Below is a small trained network, with its code and all its weights. Each question gives an input and a target symbol and asks what happens when units are switched off, that is, made to give their printed mean instead of their output.

import numpy as np


def w(rows, s, z=0):
    codes = np.array(rows[::2]) - 128.0
    scale = np.full(codes.shape[1], s)
    scale[-1] = z or s
    return codes * scale


def norm(h):
    return h / np.sqrt((h * h).mean(-1, keepdims=True) + 1e-5)


def f(y):
    return y / 2 * (1 + np.tanh(0.7978845608 * (y + 0.044715 * y**3)))


def softmax(a):
    e = np.exp(a - a.max(-1, keepdims=True))
    return e / e.sum(-1, keepdims=True)


def log_softmax(a):
    a = a - a.max(-1, keepdims=True)
    return a - np.log(np.exp(a).sum(-1, keepdims=True))


def net(x, mask):
    ids = ['βγθλξπσφψω'.index(c) for c in x.split()]
    T = len(ids)
    res = E[ids] + P[:T]
    r = norm(res)
    for j in range(2):
        rows = slice(2 * j, 2 * j + 2)
        q, k, v = (r @ M[0][rows].T for M in (Q, K, V))
        z = softmax(np.where(np.tri(T) > 0, q @ k.T / 2**0.5, -1e9)) @ v
        o = O[0][rows]
        res = res + np.where(mask[j], z, o[:, -1]) @ o[:, :-1]
    y = f(norm(res) @ A[0][:, :-1].T + A[0][:, -1])
    res = res + np.where(mask[2:6], y, B[0][:, -1]) @ B[0][:, :-1]
    return log_softmax(norm(res)[-1] @ U[:, :-1].T + U[:, -1])


Q, K, V, O, A, B = {}, {}, {}, {}, {}, {}
E = w([
[28,83,130],'β',
[62,149,77],'γ',
[91,132,153],'θ',
[112,195,118],'λ',
[146,99,150],'ξ',
[249,119,170],'π',
[200,145,101],'σ',
[129,144,170],'φ',
[199,146,100],'ψ',
[144,101,76],'ω',
],0.019)
P = w([
[95,126,241],'0',
[200,59,189],'1',
[131,72,224],'2',
[129,75,226],'3',
[143,98,236],'4',
[124,120,237],'5',
[133,140,224],'6',
[168,94,241],'7',
[130,122,249],'8',
],0.0013)
Q[0] = w([
[250,120,151],'H0',
[119,189,94],'H0',
[85,141,113],'H1',
[132,192,118],'H1',
],0.011)
K[0] = w([
[255,11,74],'H0',
[163,183,77],'H0',
[180,181,54],'H1',
[91,179,103],'H1',
],0.0069)
V[0] = w([
[41,137,96],'H0',
[199,51,63],'H0',
[105,2,45],'H1',
[85,252,37],'H1',
],0.0042)
O[0] = w([
[65,159,55,56],'H0',
[2,158,154,102],'H0',
[218,14,77,1],'H1',
[203,195,71,66],'H1',
],0.006,0.0008)
A[0] = w([
[214,144,143,172],'N0',
[174,3,36,15],'N1',
[42,136,75,182],'N2',
[133,52,110,254],'N3',
],0.011,0.0032)
B[0] = w([
[106,111,144,250],'N0',
[84,160,107,179],'N1',
[249,106,142,252],'N2',
[87,97,115,214],'N3',
],0.015,0.0036)
U = w([
[159,45,99,74],'β',
[219,135,58,158],'γ',
[149,150,149,113],'θ',
[141,249,111,175],'λ',
[76,93,166,116],'ξ',
[168,103,183,47],'π',
[146,152,137,104],'σ',
[68,209,211,128],'φ',
[150,152,139,94],'ψ',
[92,148,75,254],'ω',
],0.017,0.0081)

Each question gives the input, a string of symbols that net reads in full, and the target symbol t.
The units are the heads (2 rows each of Q, K, V and O) and the neurons (one row each of A and B). Each row of codes is followed by its name. A weight is (code - 128) times the scale printed after its matrix; where a second scale follows, it is the last column's (O, A, B and U).
mask holds one flag per unit, heads first, then neurons. A switched-off unit (its flag False) gives its mean, the last column of its rows in O or B, instead of its output. The means were averaged over made-up inputs and are rounded, as every weight is.
A unit's drop is (log p(t) with every unit on - log p(t) with that unit switched off) / (log p(t) with every unit on - log p(t) with every unit switched off).
The circuit of an input: a set's keep is (log p(t) with only the set's units on - log p(t) with every unit switched off) / (log p(t) with every unit on - log p(t) with every unit switched off). Starting from all 6 units, units are removed one at a time, each time the one whose removal leaves the highest keep (on an exact tie, the one counted first), for as long as the keep stays at least 0.8.
circuit, biggest first: the units of the circuit, biggest drop first
most important unit: the unit with the biggest drop
k most important neurons: the k neurons with the biggest drops, biggest first
heads that matter: for each layer, one digit per head in row order, 1 if its drop is at least 0.15 and else 0, layers parted by /
drop when u is switched off: that unit's drop, to one decimal
input ξ π ξ ξ ψ ψ, target ξ: circuit, biggest first -> N0, H1, N2
input ω ξ ψ, target ω: circuit, biggest first -> H1, N2, N1
input λ λ θ θ, target λ: heads that matter -> 01
input γ γ θ θ γ σ ω θ, target γ: circuit, biggest first -> H0, N0, H1
input ψ ξ ξ β π ψ, target ξ: most important unit -> N0
input ω θ π β, target β: 2 most important neurons -> N2, N0
input π σ σ, target π: circuit, biggest first -> N0, H0, N2
input φ ψ γ φ φ ψ ψ, target φ: heads that matter -> 11
input φ β λ ω, target ω: heads that matter -> 00
input γ φ γ ξ β σ θ λ γ, target γ: heads that matter -> 00
input σ σ γ φ λ φ φ ω σ, target φ: circuit, biggest first -> N2, H0, N0
input φ ξ λ φ σ σ, target φ: circuit, biggest first -> N2, H1, N0
input β ξ π π λ ψ, target π: circuit, biggest first -> N0, H0, N2
input θ γ γ ξ π π ξ θ θ, target π: most important unit -> H0
input γ ω γ θ, target γ: 2 most important neurons -> N2, N0
input ψ γ λ ξ, target ξ: 2 most important neurons -> N2, N3
input λ ψ σ, target λ: 2 most important neurons -> N2, N3
input ω σ γ π ω, target ω: drop when N1 is switched off -> 0.5
input λ λ σ, target λ: drop when N2 is switched off -> 0.5
input β ψ ω π π θ θ, target π: most important neuron -> N0
input π β γ ξ, target ξ: drop when N3 is switched off -> 0.0
